Every row comes from one small tree of marks. The marks that hang from a mark follow it in brackets, in alphabetical order. Every link used is in the known rows. Which tree was each row made from?
Known rows
dezat(modo(doso) zoti): [-103   41  -57 -100 -106  142 -180  499  -18 -244    8   61   98  -43
  219 -138  135   15  -94  101   20  192  -43   51 -141  261  -15  455
 -270 -112  137  291 -181   12   43  -10 -217  315  108   10  -58  156
   79 -282   16   25 -157  -74  273  -91   -4  314  269  127  210  172
  291  127   48  174 -338  119 -215  -67]
doso(kivul(rureb) koti(sozir(gebaf(kape)))): [  87  194   90 -458  126  148 -199 -308 -191  -20   35  -86 -205   74
 -110  236 -113 -230   49 -250  -98 -145  175  144  246 -254  142 -464
  188  -33   30  -10   84  -47  -59   75 -162  -36 -171  -26 -143  198
   73 -104 -248   87   14   79 -117   -5  149   24  -16  -16 -108 -168
 -459   52    3 -149  238 -282  489   16]
koti(nulimes sozir(gebaf(kape(rureb) kivul))): [ 339    3  -86 -190  213 -169 -100  -47  -49  182   42 -234  -73  152
  100   96   17 -256   24 -231 -166   92  101  182  194 -205 -128 -272
  -88  332 -164   23 -208   34   60  103   15  103 -303 -287 -255   26
  256 -113 -261  168  230  304 -113  -88   23  -78 -337  120  330  177
 -202  -14   67    1 -307   44  398  -36]
kivul(lefak(beba(zoti)) rureb): [ 111  137   24 -255 -169  228 -174  -21   90  -70 -227  140  -82  -36
 -252   87  171    9 -162 -223  183 -165   53  -66  107  -30   23  -44
  111  285  143  -78 -208  150 -155   13  501  171  360  187  114  -70
 -220  213  -26  -99  170 -117   20   95   87 -209  -46   49  -68 -250
 -238  -72  -90  195   -7  182 -149 -148]
vofi(gebaf(sozir) nulimes(lefak(beba))): [ 240 -370   -2   35  120  -17   67   53  182  102 -229 -171 -331 -242
  -33 -197  145   33  147  316   72  -86  171 -259 -279  -59   60 -175
 -246  337 -330 -193   24  470  110   -7  355   75  143    6  114  -45
  -79   54    0  -40   85   42  -72  -11 -100  -32 -232 -168  351 -188
  134   49  289   64 -303  -12  239   37]
sozir(gebaf(kivul(lefak rureb))): [ -49  182 -252 -296  105   40 -260  -16  154  -97  -37   37 -136   62
 -334  365   -4   34 -149 -170 -199  -36  -16    8   71 -161  149 -253
  267  184  -24   -4  -66  209  -62  199  377   53 -263   -2 -305   83
   77 -191 -208  -72   39  139 -201   86   10 -135   86  140  -55 -265
 -238  -61  -68   94 -463  -83  157 -139]
zoti(modo(doso) vofi(gebaf nulimes)): [ 207 -165  -62  -20  -80  188  178  -35  181 -146  167 -124   87 -112
  276  -80  -67  263  -28  191  -18  -61   53 -151 -287  302  146  388
 -296  -39  179 -232   51  210  268 -125 -194 -140 -354  -39   28 -171
 -149 -289   58  162 -194  157   84 -147 -161  349  377  112 -413  176
  259 -203 -284  131 -247 -280   54  202]
zunen(modo(kape(vofi))): [ -18   90 -187  246 -133   47  104  277  -30   95   23    7  421  108
  197 -209   83   60   27    8   42 -201  -72 -189   -1  156 -111  145
 -144 -384   42 -162 -114  -58   -7  -92  -48 -149   95 -238   62  -68
  211 -205  156  -24  -94  -62  186 -111  -67   63   44   22   92  237
   23  -84    4   65  -34   48 -288  174]
nulimes(lefak(beba(zoti zunen))): [ -36    4   90  -77  -52  -84   74    7  -13  203 -179  145    9   27
 -220  -88  277 -153   19  209   -3  -34  143 -140 -117   95 -141  111
   45  268 -126  146  -52   72   30 -112   73  138  282  296  316 -199
 -216  370  261   19   -4  -76  107  125    1  -93  -91 -462   46 -294
  -22  -39   -1  302  217  228 -382 -203]
dezat(modo(zunen(doso))): [-268  -72 -127   39  -24   12  -81  272  103  -82   23  169  115   91
  255 -126  -50   60 -271   87 -129  226 -149   58 -113  368  -17  379
 -240   86   92  220    0  -50 -268  155 -132  156   42   34  -25  131
   73 -165  183   57  -43   90  175   47 -106  143  -88  -52  138 -239
  199    1  -39  170  -33   20 -268  -71]
dezat(kape(rureb sozir)): [  27  -63  -60 -358   11   50 -305   80 -121  118 -170  -23   74   11
  105   42   91 -241 -147 -244  311  -38  151  -50  221  107   92  435
   -6   49 -105   50  -30   85 -128   64  -89  219  -42 -267   -4   88
  101  163 -299   58  167 -117  225 -197  -91  -39  -86   82  168 -180
 -193 -112  -28  260  120   65  -32   70]
koti(nulimes(lefak) sozir(gebaf(kivul(modo(zunen))))): [ 162 -147 -174  133  101 -261  224 -259  -69  157  184  -58 -286  -49
  144  -39  126  -99   27  -66 -338  235  -59  363 -230 -197  -64 -430
 -104  294  -64  296 -148 -146   24   46  156   46 -146  -62 -351 -123
   81    8  236    1  188  381 -271  175 -113  -83 -239 -197  457   40
   -6  117  139  -24 -168  -31  395 -139]
beba(zoti(modo(doso(kivul(rureb)) lefak))): [ -26   64  274  -71    5  -87  108 -115   17 -159  140  169   91   33
  -41  129 -109    7   -7   88  -65    3 -121   33  -40  136  -36  233
  177  -43  341  104  -72   -7   42 -181   95   64  -64  142   80  -58
 -359  -75  -44  146  -82 -298  186  -76   40 -177  181  -70 -101  164
  378  -76 -222   67  186  -92   21  -51]
kivul(koti lefak modo rureb): [ 148   62 -112  198 -334  367 -170  -16  227 -167  -24   54 -251   43
 -242   38  134  218 -279 -220  -47  -82  -43  170   75 -110  154 -221
  310   28  188  -36  -31  -75 -230  138  339 -121  292   44 -138  -48
   -5  173   78 -232   74  440 -141    7   -1  -45  285  163 -581 -141
 -527  -62  -28  -32  108 -132   50 -197]
lefak(beba(zoti(dezat) zunen)): [ 164  -30  253 -391  -94  -17  -30  162   64   28 -247  137   94   46
 -218  -54  193 -148 -125   -2  162    0  -53  -91   30  261  -77  188
 -171  469  -16   48 -122  174   32   69 -187  147  138  416  568 -119
 -308  158  -18   72   49 -112   95  191  -31  157  -90 -122   20 -288
 -128  -39 -122  167  251  276 -423 -190]
sozir(gebaf(kape(rureb vofi) kivul(lefak))): [ -57  450 -300  -51  236 -209 -148 -166   11    9   46   14   95  149
 -207  354   -2 -137   64 -307 -129 -179   43   -6  162 -159 -184  107
  204  -18  -35  -96 -224  -26  176  -77  223 -171 -167 -301 -309  -86
  244 -152 -298   -4   -5   54 -179 -128  182 -149   89  195  -35   53
  -74 -220   52  164 -239   65  -44 -147]
zunen(doso(kivul(modo(lefak)) koti(nulimes))): [-102 -165  107  222   58   78  252   37   84   15   34  352  -83    7
   35 -136 -184  -59  -12   61  -77  243  -60  275  122 -168  -64 -271
  149  -64  115  103  327 -188 -113 -254 -186 -169    2  -37   37  267
 -131   37  129  -30   48  192  -49  -40   15   20 -121  116  -49   43
  114  112  143 -292  241  114  212  -98]
vofi(gebaf(sozir) nulimes(lefak)): [ 140 -396  -98   59  141  -37  -50  181  225   77 -125 -156 -322 -191
  -29 -140  150   59  139  366  -79  -30  207 -194 -270  -15   95 -213
 -193  201 -232 -220  130  525  189  -35  211   95  -45 -158   21   83
  -63  -40  147    8   60  205    2 -107 -178  -32    2 -186  402  -79
  151   28  345   68 -224  -92  345   -2]
rureb(kivul(koti(nulimes) modo(doso lefak))): [ 130  -96  101  500  -36  -94  152  -32  110   63  104   -3 -108   11
  -59  -47  -90   93   71  202   47  293  -87  322   66 -230 -119 -362
  362   24 -143  195   12 -201  -37  -45 -127   79   17   26 -282  -79
   61  143    3  -10  -74   99 -185   81    4 -152  -63   27 -239  270
   93   85   91 -204  -32  125   57  -86]
zoti(modo(doso(koti(kivul)) gebaf kape) vofi): [ -97   76  129  135  -71   53  227 -254 -134 -129  222 -251  258   31
  214   28 -362  170  145  390 -209 -230  -57 -221 -111   84   96  213
 -177 -630  167 -144  116 -163  191  -69 -465 -122 -290  -71 -136 -172
   15 -100  219  121 -285 -207  157   13   70  155  308  124 -598  354
  156  -37 -320  -11  224 -308   13  415]
kivul(koti lefak(beba) modo rureb): [ 268   91   -9  160 -359  384  -49 -148  174 -149 -137   41 -257  -18
 -245  -19  127  188 -278 -279  116 -151  -84   94   70 -162  102 -185
  242  170   77   -4 -146 -130 -325  169  494 -140  501  218  -37 -196
  -14  270  -78 -288  109  264 -220  118   84  -45   22  180 -613 -264
 -550  -41  -90  -36   25  -46  -70 -158]
modo(doso gebaf kape(vofi) lefak(beba) zunen): [-457  -82   70  763  172 -502  390 -255 -229   -4  170 -289  349  -26
 -119  176 -242  336  521  204 -148  -84  -65 -385 -295  125 -444  259
  240 -378   41 -141 -103 -236 -242   -8  279   52   83  177   -7 -296
  106   88   67  244 -130 -667 -217  151  194 -336 -210   39  223  225
  549   90 -150 -130  192  160 -415  308]
dezat(kape(vofi) modo(doso gebaf)): [-343   48 -155   98 -162   29   25  215 -118 -122   78 -115  144    9
  296  105   37   40   47   78 -144  -38  -14 -261 -149  178   75  553
 -100 -640  294  170 -159 -100   64  -47 -150  -31  -89 -180 -265   26
  257 -393  -69  278 -142 -168   73 -105 -136  267  265  268  -64  143
  571   44   14  267 -137  -41 -278  134]
zunen(modo(kape(rureb))): [  99   42  -42  138  -54  -24  -81  209   61    7  -18   62  444  166
  159 -161   -1   -2 -138   18   -6 -165  -67 -116   55  287  -20  286
 -183 -145  -60 -119  -56   69 -110   38  188 -119  140 -237  141  -22
  247 -140   60  -26   42  -50  298 -206  -85  -84 -117   82   -1  122
 -231 -157 -119   -6   47 -231 -251  199]
zoti(dezat(kape) modo(doso gebaf(kivul))): [ -11 -104  250 -156  -30  -88  203  216  105 -257  136 -125   84  133
   23  195 -261   18 -259  305 -234  -23 -369 -125 -310  264   79  343
 -352 -166  158    2 -140  151  147   23 -392 -108 -484   67 -158   23
   85 -285 -203  283  -74  -78   58   82  -99  332  360  107 -177   14
  529  -48 -261  240 -239 -350   52  256]
gebaf(kivul(lefak) sozir): [ -25   64 -213  -25  128   16 -147  288  199   90  -20 -202 -152   -3
  -87  -60  -62 -175  -27   61   62   42 -139    6  -32 -175 -142 -304
    6   69 -379 -207   10  187    6  297   50  253  -37 -198 -275  184
  165  190 -112 -208   18  -36  -19  -50   61 -181 -138 -276  340 -134
   93  183  382  120 -258  328  334  -36]
rureb(sozir(gebaf(kape))): [-111   37 -159 -283  -77 -107 -130  120  -76   -7   39 -120 -127  109
   44  133  169   51   30   86  -52  -56  148 -140  -10   66   62  -56
 -162  278 -196   93  -49  257  -46  301 -109  182 -149  -34 -179  115
  155 -196 -240  -49  -89  215   65 -203 -123   72   45 -208  485  -35
 -109  -50   97  187 -419  139   16  -78]
kivul(koti(sozir) lefak(beba) modo rureb): [ 405   61   40  147 -380  428  -48 -174   36  -60 -146 -102 -347  -98
 -151  -99  212  143 -319 -391  180  -79  -70  130   30 -193   35 -286
  142  196   88   14 -187 -227 -342  287  493    6  499  154 -102 -211
    7  241 -137 -283  167  343 -191  160   64    7  -48  121 -288 -130
 -607   59  -72 -117   56   52  181 -146]
modo(doso kape(rureb) zunen): [-217  -77  -13  353  178 -369  -22 -102  -10  -82  122 -151  391  233
  -17  133 -251   74  144  100 -231    9   13  -13  -32  500 -264  237
   82  -85  -82 -132  -21  -75 -335  198  -46  218  -17  -71  -16   -9
  278   86   71  145  -91 -302  142 -114  190 -321 -230    1 -143   80
 -123 -121 -235  -61  387    4 -229  210]
zunen(doso(koti(nulimes)) modo(kape lefak(beba))): [  22 -245  108  498 -115  100  329  435   33  191  -58  119  414   98
   62 -308 -319   55   21  227  -49  -42  -72 -191   28  -99 -369   36
  -79 -164   96   15  136  -25 -386 -293  220  -34  241  -54  212   35
  123  125  202   18  161   37   52  -12  -12 -141 -330  235  328   31
  224  103  -24 -192  115  187 -188  252]
sozir(gebaf(kape(rureb vofi) kivul)): [ -43  360 -230 -205  302 -270 -165 -132  -33   61    9  -16  121  172
 -112  318  -68 -166   74 -236 -171 -151   77  -36  219  -16 -115  167
  158   65 -127  -11 -185  -29  165 -100   12 -180 -263 -205 -156   -9
  247 -231 -421   69  -80   10 -111 -159  152  -65  -29  154 -164   67
  -81 -206  -17  119 -277   -9 -106 -117]
modo(doso kape(sozir(gebaf)) zunen): [-204 -177 -212  232  126 -451  112  -31 -174 -220  168 -271  233   26
    4  171 -122  138  241  198 -178   64   26 -122 -198  248 -170  122
   38   27   50   25   19  -57 -298  358 -102  479 -222  -21 -285   23
  114  -87  -46  120 -163 -299  -92  -20  100 -100 -164   43  423  -30
   47    9 -207  -56  167  254  -30  210]
doso(kivul(modo(kape(rureb(nulimes)) lefak)) koti): [-126   26  173  266   69 -117  -92 -226  -39  -65  163  294   24  -56
  153  -77 -211 -139  210  -42  -56 -127  -47  167  171 -270   13 -193
  236 -412  -33  -71  178  -30   23 -151 -132 -422  189  -91   47   61
   28  186  233 -116   79  -94   13  -37  161 -340 -161  251 -339   90
  -69 -102  134 -258  605 -226  234   98]
beba(zoti zunen(modo(doso(koti) lefak))): [-204   10   64  174 -197  -29   37  458   81   10  156  144  399  113
 -172 -106  -18 -108   93  174 -141  121   20 -102  -33  230 -204  421
  188 -162  271  217  286  -32  -14 -251   64   85  148  103  334   66
 -135  158  259  136  -56  -69  134 -155 -130  -58  231 -179  196  -14
  391   83  -29 -108  568  202 -410  -41]
gebaf(kape(rureb vofi)): [ -51  275  -87  -34  129  -93 -149  -39  -80  144  -49  -33  163  202
  -13   87   47 -125   74 -288   82 -194  191  -36  294  145 -165  325
   30  -50 -119 -143 -185 -125   92 -149 -143 -188   14 -210  101  -37
  198   61 -107  107  -17  -18  152 -247  187  -98    1  -17 -234  159
 -173 -240   39  163   56   40 -285  -98]
nulimes(lefak(beba(zoti(vofi) zunen))): [   1  113    9 -122  -55    7   72 -177  -64  282 -102  117   90  -29
 -116  -87  166 -132   30  138   69 -116  202 -136 -162   73 -199  243
   43  200  -42   68  -41   39  102 -213    7  123  179  290  365 -320
 -270  366  315   54  -80  -89  128   84   10  -29   -9 -469 -139 -274
  -50  -62  -74  421  322  202 -453 -150]
doso(kivul(lefak modo rureb)): [  21  190  -47  -20  -67  154  -32 -340  176 -236   65  232 -236  -13
  -84   91   98  -12 -191 -290   64  -32 -137  285   46 -140  198 -300
  170  -61  112  -82  -25 -109  -49  127  280 -252   78  -19 -254    5
 -105 -110   92 -143    7   21  -46   22   58  -67   47   64 -290 -105
 -297 -101   64   18  131 -201  205 -130]
lefak(beba(zoti(modo(doso) vofi(nulimes)))): [ 260   28   86 -180 -156  118  195   31   46  -71  -51  101  173 -138
  210 -218  -14   37  -61   93  235 -133  -17 -116 -150  306  -17  389
 -319  233  176  -23 -182   73  119 -221 -219  127  184  260  379 -235
 -371   31  -37   -9  -74 -187   93  -77   -5  171   47    9 -309   47
  272  -99 -267  230  -54  135 -250  104]
doso(koti(kivul nulimes sozir)): [ 196 -102  142 -284   -7  306  -54  -41 -160  304 -132 -146 -284   49
  118 -179   67 -255   68 -135  175  209  131  291  408 -367  188 -651
 -134   -5 -175   49  112 -164   52   50 -463  183  -51 -186  -46  166
   73  232  108 -105  228  228   11  166   38   40 -183  -81  153  139
 -306  221  216 -275    9  174  483   14]
kape(rureb(nulimes) sozir vofi(gebaf(kivul))): [  97   20 -253 -172  245 -107 -325  -80  -51   27 -158   67 -130 -215
  187  108  222 -208  131 -491  307  101   97  -24  189 -177   59  500
  142  262 -147 -272  105  120  332 -204  102 -183 -216 -304  -77  167
  -19 -151 -289   85   79   80   -3  -59   42  -18 -225  187   99   92
  346 -272   49  -47 -102  469  218  -16]
kape(sozir vofi(nulimes)): [  46  -86 -278  -81   81   26 -148  313  -88  103 -293   45 -100 -211
   73 -121  298  -21  107 -344  501   51  145  -20  126   22   90  143
  -90  178  -64 -140   28   -6  139 -114 -334  105  -15 -132  214  125
 -241  -24    7 -109   43   53  -67 -123  -52  131   43    9  338   39
  134  -45  184   40 -139  436   46  -43]
koti(nulimes sozir(gebaf(kivul))): [ 267 -135 -133 -268  114   -9  -14   85  -58  201  -16 -174 -188   22
  104    6  157 -135   12 -126 -112  235   30  174   81 -228   44 -501
  -71  328 -166   72 -103   80   50  218 -102  238 -337 -129 -209  101
  127 -150 -198   47  184  333 -178   90 -115   68 -257    2  428   97
 -147  160   81  -94 -533  173  475  -61]
doso(kivul(modo(gebaf lefak)) koti(nulimes)): [ -65 -133  180  202   43  -28  200 -230  -29  -73  155  159 -203  -94
   99  -71  -47  -27  241   21  -72  101  -91  257   56 -379  203 -391
  164 -270   31   50  255 -144  179 -197  -49 -448   65    1   31  128
 -139  126  214   -3  127   37 -223   12  -76  -19  -14   66 -175  112
  106  195  246 -391  252 -312  300   21]
kivul(lefak(beba) modo(gebaf) rureb): [  28   61   -9  108 -266  121   30 -175  144 -329  -81   67 -262 -148
 -176   66  183  252 -216 -217  -26 -149 -115  -89 -100  -11  275   59
  -14   91  103   17 -119  -54 -135  190  729 -308  328  226 -115 -140
 -117   -3   63  -99  122   17 -163  131  -37  -75  -37  266 -262 -128
 -231  -52  -95  -25 -157 -246 -120  -74]
doso(kivul koti(sozir)): [  27   71  153 -337   99  252  -89 -117 -209  118  -54   18 -165  -19
   71 -100   54 -251   20 -107  218   83   52  221  172 -159  139 -505
   42 -115 -186 -101  231 -128   46  112 -512   30   30  -41   69  284
   32  137 -133 -136  -12    6   42   45   74  176  -33 -346  -31  -92
 -318  206  148 -249  210  -28  475   34]

Which tree is each row?
[ -98   54    4  122 -102   43  160  225 -194   -7  183  -54  173    4
  -65  -43  -89   83   19   35 -105  122   38  -54 -105   13   -2  103
   12 -179  159  257  194 -126 -112   35  249   90  -20   25   25  123
  187 -125 -130  -12   -1   47  -40 -109  -85   27  128  -63  442   83
  136  227  -69 -419 -184 -127   26   77] | zunen(modo(doso(koti(sozir(gebaf))) lefak))
[-114 -109  190  286   10 -159  195    4 -357   78   28 -321  173  -55
 -152   59 -280  159  309  239 -135 -111  133 -302  -72 -105 -304 -262
  159 -321  -52   87   22 -101 -304  247  116  280   75  140  -19  -73
  215  175 -201  -62  -72 -299 -106   89  222 -220 -191  147  289  111
 -132  233 -131 -331    3  112   89  174] | modo(doso(koti(sozir(gebaf))) kape lefak(beba))
[  11  211  149 -313 -103  268  -65 -133  -40   35 -202  149 -126  -37
 -146  -71   74 -201   -9   13  287  -36   27   63  308 -316  139 -386
    7  -36   -6   14   44  -64   85 -102  -89  160  395    8   42   27
 -142  371  -16 -328  103 -177    3  199  169  -38   22  -26  -79 -129
 -181  100  122  -67  164  268   36  -72] | doso(koti(kivul(lefak(beba(zoti)))))
[-227  -16  -34  324 -109  -55  139  360  129   76  184  -19  334  201
 -197  -68    0   17    9  101 -101  193  -17 -121 -110  224 -169  414
  119 -116   -1  152  193  -76 -162   92  148   17 -113   97  135  -63
  114   -4  221  201  -90  -34   90  -91 -128  -64   50 -229  259  -51
  279   22  -64  -46   97   56 -408   33] | beba(zunen(modo(doso lefak)))
[ 196  -73  141 -245   88  258    9 -111 -177  208  -45  -14 -211   25
  179 -152   80 -312  149 -195  195  160   72  368  254 -328   99 -654
   15  -22 -157 -108  166 -109   66    8 -509   18  -25 -130   60  252
   19  191   37  -23  169  170  -58   46   29  104 -187 -243   37    8
 -268  236  234 -288  208   81  596   55] | doso(kivul koti(nulimes sozir))
[-334 -156   31  373  -37 -297  134 -133   40 -158  271   34  -48 -106
   21  -33   16  292   30  123 -214  127 -164    3 -248  138   97  138
   25  -71   35  170   65 -119  -66   83  292 -218  105  177  -25 -101
  -80   99  238   27   39 -115 -121   88 -167 -133   58  -58  151   32
  194   73   23 -132   72 -376 -206  -29] | kivul(modo(gebaf lefak zunen))
[-188    0   74 -297   56  311 -172  130   92   45 -260  181 -123  137
 -257   86 -224  -57 -238   17  -52  138  116   41  380   32  171 -159
  105   98   26   55  330  -77 -257  -93 -229  163 -135    6   18  366
  -30  -52  -64  -38  -28  151  149   80  113    9  -37  121 -237 -158
 -198    7 -101 -135   33  134   69  -59] | zunen(doso(koti(kivul(rureb))))
[ -95  117 -245  211  270 -177  -20  211  136  247  -24  -58  -41   90
  -54   14 -113 -165   94   85  -17 -128   72    7  -37 -183 -310 -259
   -8  -88 -196 -225 -133   34  236 -417 -313 -167 -103 -221 -179    6
  135   47  157  -39  -74  105 -120 -101  210  -59  118 -224    9   36
  367 -140  314  413 -198  126   43   15] | gebaf(kape(vofi(nulimes(lefak))) kivul)
[-170   17  117  211   46 -253    3  -66   62  -70   77  130 -110 -184
  -35   -5   47  160  -48  243   25  134 -149   34  -71  -53  157  -89
  123  -82 -226  192   37  -50  175   33   96 -172  -14   74 -245  -66
  -71  -58   52  -18 -108 -195  -25  159 -168 -124   25   -1   74  207
  144   10   98  -67 -189 -276  -79  -80] | rureb(kivul(modo(gebaf lefak)))
[ -73   42   77  260  -97   -6  320  183  -21   14   64   -5  252   52
  -47 -150 -100  109  -68  108  169   92  -94 -138 -148   91 -125  273
  -70    2  -30  129   -6 -121 -213   23  405   39  178  192  134  -71
  142   -3 -141  -19  -28 -290   42  -55   29  -50 -176 -161  251  -23
  318  110 -120 -136 -367   17 -361  145] | zunen(modo(doso lefak(beba)))
[ -63   54  119    6   66  -13  -19 -343   75  -89   95  183 -178  -37
  -56   91  -88   34  -93 -186   30   13 -107  216   76 -118  139 -201
  270  -68   32   67   32 -119  -86   34  247 -265  -22  108  -61  -11
 -153  -95   -4  -54  -23 -141   -4   14   30 -176  -61   32 -208  -38
 -151  -44   20  -52  103 -337  119 -123] | doso(kivul(modo(lefak) rureb))
[-217 -281  -93  245  111 -369  -37   19 -127 -145   72 -265  149  -71
  108   27   22  158  189  232  -56  -15  -68 -221 -213  150  -31  124
  -74  -38  -60 -195   82   45 -139  238  -77  214  -50  -64 -123   23
   -7   83  188  138  -10 -288  -12   70  -74  -60 -130  -74  438  -23
  107   32  -58   34  293    4  -15  307] | modo(gebaf kape(sozir) zunen)
[ 266  132  317 -399 -187  173  201  -69 -141 -113  -62  109  178  -68
  107  -90 -175  -18 -130   27  204 -201 -105  -14  -91  288  -27  422
 -370  163  253   37 -123  -18  182 -222 -395    3  113  405  536 -141
 -345  167  -86  -29  -98 -163  148   51   96  315  215  -61 -519  -82
   55  -23 -344   68  208   16 -278   22] | lefak(beba(zoti(dezat modo(doso(koti)) vofi)))
[  -6  -31  107 -159  -52    2  -56  311    5 -225  -64   13    2   89
  108   21  -71   86 -290   75    9  136 -158   95 -143  304  105  207
 -429   49  121  118 -114   66   47  275 -301   78 -176  192  126  157
   61 -317   36    9  -95   55  183   30   10  340  159   22  -69  -89
   47   28  -74   53 -264 -141 -162  -95] | zoti(dezat(modo(doso)))
[ 292 -126 -179  375 -194   33   36   76  -62  -12  -25 -119  -43 -147
  103 -160  220  225  100  -46 -139 -140   20  -38  -38  -33  -35 -364
   49 -177  183  -33 -153 -117  -38   92 -193  -14  170 -173  -60 -186
   54 -248  -80 -192  -45  416 -261  -30 -103  199  174  444  -57  382
 -361    8   30 -204   79   81  229  -29] | kivul(koti(sozir(gebaf)) modo(kape(vofi(nulimes))))
[-192  -95  224   53  -18 -204   28   70   -9   55  -66   25  108  -85
 -268   29  173   73  168  217  -27   30   33 -371 -108   20  -83  297
  189  129   -8   87   52  138   30  -19  339   55  179  347  375 -186
 -301  210   28  192   63 -320  -41  134 -145 -143  -61  -92  290  -89
  299   93  -51   36  131   89 -408  -63] | modo(gebaf lefak(beba(zoti zunen)))
[ 126  -41   -7 -291    1  104 -125 -283   11 -102  150  -62   68  -83
  387   41 -120  161 -217  -66   43  -17 -131   83 -299  215   94  415
 -440   51  231 -111  -91  202  220   62  -95 -131 -303   85  116 -161
  -58 -301  173  146  -89   93  129  157 -170  468  256   17 -177 -208
  -14 -104 -142  244   80 -442 -198    0] | zoti(dezat(modo(zunen)) vofi(gebaf))
[ -72   95  117 -440   24  322 -300  -96   -8   84 -191   10 -218  111
 -183  101 -135 -124  -70 -133   78  -15  132  126  459 -155  351 -365
  135  -63 -123   48  188  -56  -70    1 -225   17  -54   17   27  214
   13  147   17 -141   41   17   76  130  129  -83   23    5 -420 -174
 -421   30   10 -132   68 -141  138  -27] | doso(koti(kivul(rureb)))
[ -96  279 -238 -295  200 -154 -295 -132 -151  130 -208  133  -31    1
   27  287  187  -73   87 -486  131    3   41   11  203  164   40  378
  133  272 -259   60  -38   29  118   41  122  -70 -147 -165   61  104
   85 -302 -479 -135  -59  127   23 -210 -100  -62  -69  -53  156  133
  -55 -124   34  -42 -348  313  -49 -213] | kape(rureb(sozir(gebaf(kivul))) vofi)
[-192   -2  129  165   96 -179  181 -286   16 -175  166  155 -140 -120
   25    4   55  109   25  139  -21  102 -170   70 -140 -137  186 -166
  121 -181   -1   18  125 -107  141   49  122 -317    0   72  -80    1
 -145 -156  -15  -19  -71 -211  -77   14  -81   33   34  -41    1  120
  143   77  101 -161  -33 -357   95  -22] | doso(kivul(modo(gebaf lefak)))
[  20   38 -137  114   66  -48   52 -260  148   68  357 -250   59  -79
  215   12 -300  114  -48  201 -106 -120    3  -72 -186 -200 -226   -4
   35 -252   -9 -209   39   48  257 -186  124 -304 -287 -175 -361 -180
  114  -60  -76   15 -234   10   18  -92   28  147  194   33 -214  139
  137 -128   38  296 -111 -260   -5   41] | zoti(vofi(gebaf(kape kivul(modo(lefak)))))
[  64  -72   91 -268   13  254  -50  -22  -16  213 -132  -10 -191  133
   27  -98  -18 -211  111  -23  116  136  113  251  450 -334  259 -559
  -28  -33 -183   37  146  -62   74  -72 -453   40  -52 -125   26  179
   47  260  172 -105  174  153  -15  119   56  -17 -113  -16 -179    0
 -245  128  191 -195  -11   83  229    2] | doso(koti(kivul nulimes))
[ 288 -170   54 -304   53   37  -93  -59  120    6  -83  174  -39 -221
   14    3   76  103 -105  233   62 -100  157  -20 -308  110   32   28
 -304  306  353 -279   14  507  479 -464  -88   63 -154   61  393  -71
 -469 -172  227   67   -7  193  110  -10 -165  315  461  -27    4  -12
  116 -160  -32  299  123 -152  -24  -92] | beba(zoti(dezat vofi(gebaf nulimes(lefak))))
